Below is a small trained network, with its code and all its weights. Each question gives an input and a class and asks what happens when units are switched off, that is, made to give their printed mean instead of their output.

import numpy as np


def w(rows, s, z=0):
    codes = np.array(rows[::2]) - 128.0
    scale = np.full(codes.shape[1], s)
    scale[-1] = z or s
    return codes * scale


def norm(h):
    return h / np.sqrt((h * h).mean(-1, keepdims=True) + 1e-5)


def f(y):
    return np.maximum(y, 0)


def log_softmax(a):
    a = a - a.max(-1, keepdims=True)
    return a - np.log(np.exp(a).sum(-1, keepdims=True))


def net(x, mask):
    res = np.array(x, float).reshape(1, 7) / 4 @ E
    u = 0
    for l in range(3):
        y = f(norm(res) @ A[l][:, :-1].T + A[l][:, -1])
        res = res + np.where(mask[u : u + 10], y, B[l][:, -1]) @ B[l][:, :-1]
        u += 10
    return log_softmax(norm(res)[-1] @ U[:, :-1].T + U[:, -1])


A, B = {}, {}
E = w([
[46,8,31,88,61,172],'x0',
[110,139,109,136,137,131],'x1',
[122,137,119,127,135,144],'x2',
[106,127,123,181,105,72],'x3',
[29,15,253,142,184,106],'x4',
[122,124,132,154,113,97],'x5',
[146,113,153,121,113,115],'x6',
],0.003)
A[0] = w([
[116,60,148,143,228,128,176],'0.n1',
[212,255,241,157,226,81,13],'0.n2',
[218,160,167,66,248,161,133],'0.n3',
[140,129,179,199,181,62,144],'0.n4',
[144,248,199,125,175,168,189],'0.n5',
[62,225,220,152,206,137,3],'0.n6',
[167,160,253,135,168,119,110],'0.n7',
[236,243,151,144,117,85,125],'0.n8',
[189,68,236,165,169,111,116],'0.n9',
[81,51,85,46,74,51,205],'0.n10',
],0.0035,0.0019)
B[0] = w([
[112,164,175,167,113,167,212],'0.n1',
[122,1,101,102,58,191,253],'0.n2',
[100,127,94,156,119,71,204],'0.n3',
[96,161,129,83,141,143,213],'0.n4',
[125,133,146,122,152,86,232],'0.n5',
[69,129,159,89,91,110,188],'0.n6',
[34,182,114,83,124,142,219],'0.n7',
[175,127,62,124,217,103,241],'0.n8',
[75,143,96,119,159,125,215],'0.n9',
[184,149,84,162,118,140,235],'0.n10',
],0.0054,0.0033)
A[1] = w([
[88,126,99,198,126,125,125],'1.n1',
[130,233,177,143,140,122,167],'1.n2',
[61,96,58,133,149,123,131],'1.n3',
[87,184,219,105,124,105,104],'1.n4',
[156,99,171,82,86,172,242],'1.n5',
[173,170,34,52,147,115,249],'1.n6',
[116,181,76,111,120,138,111],'1.n7',
[126,143,119,116,217,84,87],'1.n8',
[136,91,109,106,136,51,87],'1.n9',
[78,3,165,181,106,136,106],'1.n10',
],0.0051,0.0013)
B[1] = w([
[162,97,183,41,137,148,163],'1.n1',
[70,194,64,13,241,38,150],'1.n2',
[232,179,244,154,118,154,212],'1.n3',
[24,115,38,105,130,160,182],'1.n4',
[164,197,146,177,114,76,156],'1.n5',
[148,91,170,239,71,26,254],'1.n6',
[213,135,148,123,47,95,175],'1.n7',
[185,195,106,140,205,4,168],'1.n8',
[174,222,142,84,90,155,153],'1.n9',
[199,112,234,154,195,192,215],'1.n10',
],0.0036,0.005)
A[2] = w([
[182,140,72,112,73,83,249],'2.n1',
[97,30,198,99,131,227,194],'2.n2',
[62,129,175,110,177,128,183],'2.n3',
[106,145,156,156,160,101,168],'2.n4',
[188,68,163,132,193,224,143],'2.n5',
[98,124,100,160,185,81,192],'2.n6',
[147,84,149,154,170,64,120],'2.n7',
[127,129,163,174,119,74,159],'2.n8',
[217,89,51,188,56,134,124],'2.n9',
[85,132,46,140,3,132,119],'2.n10',
],0.0057,0.0013)
B[2] = w([
[141,100,166,82,55,134,231],'2.n1',
[232,201,105,155,133,74,231],'2.n2',
[68,128,96,151,158,200,210],'2.n3',
[95,90,74,64,94,113,171],'2.n4',
[152,142,158,212,133,102,189],'2.n5',
[130,130,100,80,165,134,171],'2.n6',
[166,169,66,122,146,147,169],'2.n7',
[158,133,97,127,149,143,176],'2.n8',
[1,77,138,94,174,173,254],'2.n9',
[117,106,211,146,68,168,175],'2.n10',
],0.0061,0.0057)
U = w([
[219,141,40,40,108,29,51],'0',
[88,31,163,107,12,185,255],'1',
[8,174,93,74,214,160,71],'2',
[218,149,185,239,158,156,138],'3',
],0.013,0.00096)

Each question gives the input, the list of numbers given to net, and the class t.
The units are the neurons (one row each of A and B). Each row of codes is followed by its name. A weight is (code - 128) times the scale printed after its matrix; where a second scale follows, it is the last column's (A, B and U).
mask holds one flag per neuron, layer by layer. A switched-off neuron (its flag False) gives its mean, the last column of its row in B, instead of its output. The means were averaged over made-up inputs and are rounded, as every weight is.
A unit's drop is (log p(t) with every unit on - log p(t) with that unit switched off) / (log p(t) with every unit on - log p(t) with every unit switched off).
unit that matters most: the unit with the biggest drop
k most important neurons: the k neurons with the biggest drops, biggest first
top k neurons in layer l: the k neurons of layer l with the biggest drops, biggest first
drop when u is switched off: that unit's drop, to one decimal
input [-5,0,2,-5,-1,-1,1], class 0: unit that matters most -> 0.n8
input [1,2,1,-5,-4,-6,3], class 1: 2 most important neurons -> [2.n9; 2.n2]
input [-6,1,-4,6,0,-8,2], class 0: top 2 neurons in layer 0 -> [0.n8; 0.n2]
input [1,2,-1,-3,-4,8,7], class 1: 3 most important neurons -> [2.n9; 2.n2; 0.n5]
input [0,1,-8,7,4,7,-7], class 2: 2 most important neurons -> [0.n2; 0.n4]
input [1,-5,2,4,1,0,3], class 3: top 2 neurons in layer 0 -> [0.n8; 0.n7]
input [-4,-3,8,7,0,2,2], class 0: 3 most important neurons -> [0.n8; 0.n2; 2.n9]
input [-4,-6,0,1,1,6,-5], class 2: 2 most important neurons -> [0.n7; 0.n4]
input [1,7,-7,-3,6,-7,5], class 3: 2 most important neurons -> [2.n2; 2.n9]
input [-5,-2,-3,-5,0,-3,-4], class 0: top 3 neurons in layer 0 -> [0.n8; 0.n2; 0.n3]
input [-8,5,-3,-2,-1,7,8], class 0: drop when 0.n8 is switched off -> 1.0
input [-1,-1,-3,-1,8,-1,6], class 2: drop when 0.n2 is switched off -> 0.5
input [-3,7,2,-7,-3,5,-2], class 0: drop when 0.n8 is switched off -> 0.2
input [-7,-5,8,-8,1,-2,-6], class 2: unit that matters most -> 0.n7
input [1,3,1,-1,6,-2,-3], class 3: drop when 2.n9 is switched off -> 0.2
